B, the same points and some others measured another way; then each row and its match in B:
B (72 x 31):
[[ 231 -181  159 -257 -344   30  608  -94  -48 -118  152   75 -302 -297
   119  405   73   23   48 -164  -53  677  188  227 -202 -213 -388  285
   125  169 -186]
 [ 122  139  100 -178 -276   58  533 -120   87 -279   47  -96  -31 -318
   271  163  309  245   20 -316 -146  575   83  237 -116   -1  -96  134
    85   27 -126]
 [ 214  284  408  231 -239   63 -318   49  111   24  -95 -112  167   19
    76 -145  119  286  -27  100   34   63 -100 -118  -60 -242  262 -197
   -11  -37 -193]
 [ 155  -94  -85  -94  -63   43  362 -115   27  -50  122   68 -181  -74
    19  387   24 -118   19  -79  -23  103  132  106 -169  -53  -99  185
    84   61   35]
 [-272 -142   96   37  128 -201 -243 -217   93  342   86    4 -138  247
  -185 -255 -266   56   91  177 -117 -455  -80 -308   81  167  -57 -170
   -86 -156  -66]
 [  36  562  -74  327  128  -99  -54 -137   96 -139  -33  -26  313  147
   100   68  142  137   80  -91   95 -541   79    5   51   80  672 -192
   -56 -110  159]
 [  72   60  409    1 -286 -144  105   21   49 -114  -14  101   36  -76
   160   11   22  346   15 -113 -143  356  200   14  -35 -159  -90   28
    -3  108 -194]
 [ 153  275  179   76 -207 -159   48 -118   59   -3   68   -2  -18   -3
   176   90   76  180   34   65  -56  -10   84  -86  -52 -159  119   -5
   -16  -24 -111]
 [ 135  461  306  214  -46 -288 -146   62   18  -35  -56   73  143  242
    -3   54   -4  298   83   79   10 -294  186  -54   87 -198  401 -106
   -85   36  -70]
 [  31   82  200  252  113  229 -325    0   35  151 -110 -145  139  133
  -320 -171  -35   38   90   34  264 -257 -249    1    6  -43  380 -334
    -5  -80  -74]
 [ -57  373 -313  161  133 -102  206 -409   57    3  152  -72   40   38
    96  141   95  -72  146  -43  112 -527  -12  -10    2  195  432 -113
   -36 -194  154]
 [-313 -345  102   77    7   90 -104 -261  109  197   54    6   -8  -32
   -67 -287 -184   39   55  -84  -33  -59 -126 -161  -26  231 -132 -202
    -3 -108  -66]
 [ -24  -17  132  120  -23 -131   68 -123  -32   49   71  160  -18   80
   -63  121 -165   32  111  -29   84 -153  163  -17  -15  -61   92  -39
   -24   61  -20]
 [  57 -414  158   39 -103  312  -64    4  112   64  -17   32  -38  -93
   -86   33  -79  -64  -76  -79   -4  248  -55  -21 -211  -59 -190  -14
   103   68  -53]
 [ -43 -399 -168 -151   45  270  189 -129  196   42   64  -54 -174 -107
   -36  120   17 -158  -74 -134 -185  116  -79   -4 -207  193 -287  108
   111  -58   74]
 [-137 -142  133 -107 -244  223  265 -200  201 -149    6 -145   70 -363
   263 -209  223  255  -40 -351 -203  568 -101   69 -115  207 -214  -50
    78  -81 -138]
 [ 257  394  497   73 -434   87  110  -36  -10 -130  -49 -207  104 -266
   156 -108  299  411   90  -99  137  564 -109  159  -35 -286  188 -170
    21    1 -365]
 [ 122 -108  231  -73    7 -230 -102  177  100  100  -12  165 -193  292
  -138  197 -185   97  -53  162 -277 -143  239 -161  -46 -167 -180  169
   -12  105  -41]
 [ 172  -51   13   88  -72   70 -150 -130  105  222   98  -44 -170   72
   -29  125  -48 -134  -30  236   -4 -204  -94 -212 -175 -127   -2   -7
    35  -76  -24]
 [ 170  217  235   36 -236   95    6  -15  162 -107  -48 -146   85 -123
   178  -49  235  265  -43  -74 -113  261  -55   -3  -96  -93   87  -56
    35  -45 -142]
 [-102 -168   67  -24  -14  -90  103 -152   67   81   91   94 -109   34
   -13   41 -129   40   44  -41 -109  -55   95  -76  -44   67 -132   25
    -1   -6  -26]
 [  87   26  127  -59  204 -154   98  185  -17  -16  -56  132 -107  305
  -339  291 -135   55   88  -27  -45 -229  234  128   43  -89   95   90
   -11  138   25]
 [ 116  151 -135  314  131  198    7 -129   16  -65    1   44  195   51
   -84  247   20 -162   66 -112  304 -367   15  109 -106   -6  496 -138
    35   -2  179]
 [-109 -470 -128 -164   49   41  281 -234   36  174  189   97 -325  -21
  -133  206 -204 -226   53  -29  -76   -6   43  -37 -142  114 -360  136
    64    7   22]
 [ -42 -330  357  140   -9  148   73   22 -174   29  -40  201   50  -14
  -363   73 -276    7  178 -207  365  180   86  246  -16 -144   50 -155
    34  218 -130]
 [ 237  157  191  -52 -247   25  175  -88   43   -8   60 -111 -127 -125
    82  130  158  125   35   24   -8  265  -34   37 -113 -181  -16   26
    47  -13 -179]
 [  15   52   -3 -218 -162  -79  715 -206  -25 -236  134   38 -133 -257
   162  294  152  131  127 -342  -69  430  211  303  -58   55 -139  186
    61   76  -75]
 [-176  124 -159  210  125  -57  204 -351  -24  -16  115   86  119   10
     0   91  -70  -54  180 -176  209 -380   83   69   31  184  347 -150
   -30  -64  125]
 [ -40 -190 -122  -22  149  215  -45    3  276  -20  -56  -64   18   58
   -34   28   63  -27 -129 -118 -254 -115  -42  -68 -142  218  -43   22
    69  -72  137]
 [ -95  -13  106 -152 -138 -183  390 -215   13  -31  130   44 -147 -104
    98   64    1  174  111 -149 -135  205  132   60   -2   70 -179   75
    -2    0 -123]
 [-173  156  157  231   -1 -123 -389 -174  209  158  -17  -57  160  158
    98 -351  -44  234   -6   96 -148 -394  -85 -336   46  134  204 -258
   -79 -187  -34]
 [ 201  -88 -106   62   54  196  282  -69  -48  -53   63   79  -75  -35
  -160  441  -18 -233   74 -116  228  -34   87  214 -176 -103  140   75
    94  100   91]
 [ -84   20  -94   82    7 -143  183 -366  -20  145  202   69 -124   25
     9  124 -124  -94  152   37   98 -296   48  -75  -30   62   73  -41
   -27  -79   16]
 [  94   15   -9  180   97   47  166  -38  -64  -87   21  181   79   82
  -148  341 -100 -102   98 -146  230 -195  200  181  -69  -78  278   -5
    26  133  113]
 [ 117 -561  167 -163 -198  299  390  -68  -83   41  105   94 -285 -262
  -171  286 -124 -167   52 -162  148  596   19  225 -238 -159 -420  132
   153  187 -152]
 [   1  170 -173   89  109  -69  183 -243   37    4  107   15  -19   64
    -4  203   10  -71  105  -39   61 -359   71   17  -36   98  249  -23
    -6  -72  113]
 [  20   55   84   61   19   60  136  -43   41  -84  -21   12   70    1
   -62   96   34   83   62 -162   51    0   61  130  -40   12  157  -55
    23   24   -4]
 [ 293   12  269 -114 -277  -89  337   75  -23 -134   52  129 -159  -81
    72  380   33  129   10  -65  -76  414  270  142 -140 -298 -167  225
    64  198 -139]
 [-191  153   86  151  189 -163  -77 -122   25   75  -14   34  111  216
  -173 -110 -121  144  154  -53   44 -444   47  -32  133  137  306 -209
   -76  -70   17]
 [ -11  281  189  149  -51 -202 -112  -78  103    6   -9   17  114  128
    93  -79   15  257   45   13  -99 -222   89 -124   51  -11  231 -119
   -65  -57  -48]
 [-406  -36 -292  208  -25   30  111 -718  126  170  256  -74   64 -213
   287 -259  -22  -90  126 -111   68 -331 -189 -225  -48  428  123 -262
   -27 -313   81]
 [ 178   53  203  129   95  126  -81  144  -23   12 -100    9   36  159
  -326  157  -42   18   75  -18  193 -116    8  144  -30 -175  269  -98
    28   92  -39]
 [  -7 -193  652  -20 -191  -87   22  202  -86  -28 -105  179   10   28
  -213  -65 -191  363  103 -152   21  446  200  144   53 -232 -160  -55
    -6  247 -306]
 [ -82 -163 -404   11  339   29  101 -217  123  147  129   44 -165  210
  -180  275 -133 -324   32   37  -46 -608   25  -87  -98  242   73   62
    29 -104  267]
 [  20 -408  253 -130 -119  -83   -9   18   75  175   63  161 -269   79
   -90   94 -238   29  -35   97 -225  152  134 -160 -119 -111 -432  145
    29  105 -126]
 [-126  221 -136  -12    4   -4  162 -269  230  -91   49 -171   75  -90
   235 -103  234  171    1 -174 -228  -93  -66  -50  -26  291  128  -66
    -3 -207   48]
 [ -40  -61   13  -86  -99   79  156 -189  165    7   58 -123  -79 -132
   115  -42  119   88  -11 -106 -170  153  -79  -38  -97  135 -123   -1
    45 -109  -64]
 [  36 -247   64 -135 -283  162  408 -293   10   24  175  -50 -214 -337
   119  111   52  -33   64 -142   38  489  -57   90 -184  -18 -296   62
    98    0 -166]
 [-287  138    9  131   66 -247 -139 -300  163  138   78   -2   61  144
   109 -254  -86  183   68   34 -170 -457    5 -276   86  250  145 -178
   -99 -203   16]
 [ 183 -328  360  -14   45  242 -350  245   49  275 -118  -66 -197  211
  -486   -9 -184  -37  -21  200   45   21 -172  -71 -103 -234 -127  -83
    56   67 -174]
 [ 345  119 -123  166   16  299  -11  -43   73   15   15 -103  -17   14
   -90  340  123 -227  -19   73  196 -190 -108   49 -227 -156  307  -17
    91  -31   95]
 [  79  434  147    7 -192 -202  305 -200    2 -123   79  -62   11  -95
   201   77  192  282  136 -102  -10   92   98   92   33  -60  193  -25
   -34  -48 -135]
 [  36  134  -13   -8 -159 -111  103 -337   81  179  192 -110 -203  -56
   149   16   49   17   68  148  -58 -101  -96 -182  -81   -2  -27  -25
    -9 -168 -105]
 [  89 -190  124 -111 -113   80  219  -12   70  -38   29   42 -132  -78
   -13  179    3   36  -12 -111 -110  277   89   74 -138  -60 -208  119
    76   77  -73]
 [ -95 -263 -217  -68  108  154  135 -231  166  111  110  -57 -161  -19
   -43   78  -27 -172  -16  -56 -125 -135  -87  -76 -146  232 -140   38
    63 -114   93]
 [ 235 -197  233 -258 -342   -5  254   15  112    1   85    4 -313 -152
   146  223   63  111  -87   27 -292  543  104  -37 -212 -203 -473  269
    96   89 -197]
 [  28  -74 -120 -195  -14   33  316 -227   79   92  143 -118 -290  -73
   -27  166   67  -81   57  -11 -109   46  -74   16 -110   86 -176   97
    57  -96  -43]
 [  58  -16  364  202  -10    8 -471   51   65  270  -72  -20    9  235
  -247 -180 -182  114   24  233   67 -259 -118 -226   -3 -172  143 -231
   -41  -27 -147]
 [ 328 -217  305 -181  -63  136  393  230 -190  -55  -23  103 -267   -9
  -420  478  -83  -52  130 -113  217  441  155  405 -107 -364 -147  167
   107  295 -179]
 [ 156   31   54 -117 -289 -109  373 -196   61  -54  163   44 -196 -172
   260  266   94   69    6  -32 -154  288  159  -10 -157 -112 -206  195
    50   29  -95]
 [-231 -316  -36   53   98  -17 -131 -162  201  151   52   97  -26  118
     2  -94 -191  -20  -50  -12 -225 -271   42 -250  -72  224 -142  -29
    -6  -78   93]
 [-143  -15  219   71 -158  -30  -76 -200  130   83   36  -53   45  -68
   126 -256   -8  225   24  -39 -103   65  -73 -154  -16   80  -35 -163
   -20 -108 -143]
 [  31  270  124  200  -49 -166 -174 -111  128   31   10   25  114  136
   125  -31    4  176    7   79  -84 -311   76 -193   -4  -28  259 -105
   -59  -74   -3]
 [  -7  398 -242  184   51   37   78 -392  112   31  118 -203   77  -40
   134    3  196  -28  103   -9  115 -413 -167  -60  -33  169  436 -186
   -16 -255   81]
 [ 101  -17  -41  -30  365 -112  114   93 -112  133   16  111 -227  394
  -561  401 -235 -190  180   83  163 -515  146  153   47  -84  189   48
   -10  104   91]
 [ -48   97   20  255   35   90  -77 -179   72   14    9    0  177   14
     3  -44  -14   25   60  -90  143 -243  -35  -31  -41   74  318 -201
    -2  -70   49]
 [ -37  188  276   32  -76 -316  -92  -72   67  107   29   28  -50  178
    12  -95  -82  274   76  108 -155 -189   99 -174   82  -53   53  -66
   -84  -46 -143]
 [-144    3   42  -84   59  -75   72  -84  187  -11   -9  -51   -9   59
    32  -99   41  198    2 -121 -281  -65   30  -65   13  209  -51  -11
    -7  -86   -9]
 [ 144 -186  173   -3 -188  229   94   28  122  -89  -26   12   11 -154
    67  112   67   64  -78 -145  -72  366   25   59 -197  -91 -130   55
   100   80  -63]
 [-231 -118  -72  115  310  -77  -89  -74   97   79  -12  130   56  272
  -221    8 -215  -23   61  -77  -57 -524  112  -72   41  223  161  -90
   -42  -35  161]
 [ 123  -25  257  -23 -120   78  294    6  -97  -89    3   40  -52 -101
  -150  194    0   96  134 -183  181  330   82  275  -42 -172   19   -4
    57  142 -158]
 [-173 -151  -32    8   76   70   52  -70  232  -98  -33   35  113   -5
    84  -53   22  112  -70 -245 -256  -29   77  -37  -66  260  -46   -2
    30  -41  102]]
Rows of B count from 0, top down.

[-185 -154   54    5  -93   -1  155  -61   37  -17  -64  109  179  167
  -59 -220 -394  -25   -7  -80 -112 -292 -263  152  139   32   22  254] => 56
[-175 -191  107   55 -171   33   93  -84   26  -22 -121  -33  109  121
 -140 -173 -370   31   26   -7  -35 -180 -242  155  152   36  -29  205] => 59
[  58  -19  -97 -119   26   30   57  -46   60 -142    3  192  -31   15
   18   72  129  -75  -12   28 -301  -76  -83  152  -52 -176 -155  -80] => 13
[ -12  -78  -25  -94   -7   38   78  -56  -28   60 -234  175 -132  -34
    1  223 -107 -148  -62    9 -302  -98 -109   74  -20  112 -190  -25] => 12
[ -56 -219  175 -182    0   63   93 -127 -147  128 -275 -135  -56  242
 -114  174 -559   42  -48   92 -119 -236 -330  110   -5  149   -4  213] => 65
[ 118  -64  -63  -84  -26    6  -23 -136   23 -144    6   28   35  188
  -23   35  -15   45  108  109 -119 -131   20   42  -12 -111   80    5] => 46
[ -81 -241  183 -111  -48   88  -57 -149  -75   31 -177 -200  -92  138
 -168   20 -329   63   32  157  -17  -61 -252   77   15   58  -81  124] => 6
[-112 -141   23  -77 -205   69  269  -49  -66  -34  -53  -26  149  150
  -52   53 -375  106  -83  -80 -133 -252 -332  342   85 -132   13  195] => 18
[   0   11 -204  139 -197  -25  -17  -53  109 -134    0  256  -16 -182
   57  -25  302 -112   70  -24 -169   56  180   50   76 -106 -144 -128] => 3
[-289 -193  121 -138  160  -44   87  -42   14   64  -25  208   67   99
   35 -336 -376 -142 -110  -45 -179 -233 -440  101   25    9 -170  346] => 4
[  25  -43 -119    0 -149  -88  104 -106  -38  -65   16   78  141  161
  104   -1 -155   62   28   -5  -53 -194  -16  100   54 -150  151  182] => 52
[ 133   45 -184  126 -154 -143  -60  -78   47 -138  -36  105  -84 -127
  124   74  304  -12   51  118 -100  140  171   31  -19 -287 -125  -34] => 7
[  31 -128   91  -48  -92  -64  164 -118 -103   69 -270 -100   69  310
  -44  149 -568   93  -19   69  -89 -296 -227  115   54   45  134  294] => 63
[  88   88 -338   83  -56 -102 -138  -79  167 -263  243  388   23 -150
  195 -177  608 -133  138   18 -159   96  341  -61   -1 -290  -71 -167] => 54
[  55 -145   28  -48 -204   61  -43 -144 -158   47 -221 -216 -207  -36
  -56  346  -87  100    2  172  -17  105  -47  100  -40  -47 -109  -15] => 8
[ -25 -128  -23   21 -270  124   32 -102  -38  -42 -126  -60  -57  -41
 -112  173  -39   45   48   31  -77   -3  -16  152   76    2  -77  -83] => 37
[ 172   26 -201 -101  144 -192  -95 -169  -13  -48   47  286   60  249
  237  -25    7  -88  117   93 -117 -216  228 -228  -64  -15  234  139] => 40
[  -7 -129    3    3 -156  -20   47 -145 -104   79 -214  -28   10  153
  -13  136 -354   24   41   45  -35 -176  -27    8   72  134  104  163] => 10
[ 178  -19  -52 -161  138  -67  -11 -108    6  -95  -80  103  -67  175
   52  136   -8  -35   23  152 -247 -122  -42   13 -111 -130  -27   28] => 61
[-128 -189  -99  -78 -104  105 -288 -199  -70  -23  153   34 -128 -132
   35 -109  246  -40  137   85  102  157  167 -122    0   20  -54  -85] => 69
[  19 -154   65   18 -144  -50  -32 -169 -109   68 -225 -152  -39  159
  -40  109 -339   82   66  142   43  -93  -49  -17   44   69   80  189] => 51
[ 151 -101   20 -224   60   24  -18 -149  -83  -74  -71 -104  -88  217
  -26  213 -115   86   28  195 -140  -88 -130   86 -117 -150    9   37] => 30
[ 180  -28 -129   -8 -186 -108 -107 -171 -118 -120   49 -193  -93   23
  130  180  184  200   65  232   97  168  108   63  -93 -421   41   56] => 2
[  -9  -32 -159 -101  -47  104   34  -43   82 -171   97  256  -27  -92
   13   25  283 -103   13  -42 -288  -25  -13  165  -16 -155 -181 -184] => 44
[ 122  -82   30 -134  114   94 -113 -103  118 -173  -98   70 -155   64
 -163   62  149  -88  101  178 -293  -12  -39   27  -65  -26 -209 -193] => 71
[  87 -107  -44 -153   39    8 -119 -175  -60  -51   -6    6  -69  150
   26   74  -12   13   91  153  -68  -65   33  -54  -67  -37   51   21] => 48
[  23  -92  -26  -59 -184  135  137  -72   48 -179   -8  -12   91  128
 -148   71  -72   88   49   -3 -179 -165 -129  271   70 -141   -5  -66] => 55
[-322 -183  -28  170 -273  -32  -48  -94  -23   66   -7   85   33 -182
   51 -288  -92  -60   18  -67  113   49  -48   27  170   26 -114  202] => 31
[-386 -215   52   76 -143   56   32  -42   78    6   27  177  106  -98
  -61 -420 -176 -122   -7 -127  -46 -100 -240  124  180   61 -181  185] => 43
[-254 -175   24  237  -90 -146 -255 -144  100   17  -29  131    8 -105
   21 -521  -23 -138  151   73  142   76   84 -217  159  103 -102  226] => 26
[-310 -161   66  216 -289 -114  122  -25   18    6  -64  -23  118  -98
   11 -332 -267   52  -71  -45   74   -6 -304  234  177 -213 -172  364] => 50
[  60  -49 -102 -171  -58    3   85  -87 -119  -35    1   30  -72   18
  119  243   14   45  -77   61 -166  -34 -125  187 -104 -252  -73   39] => 57
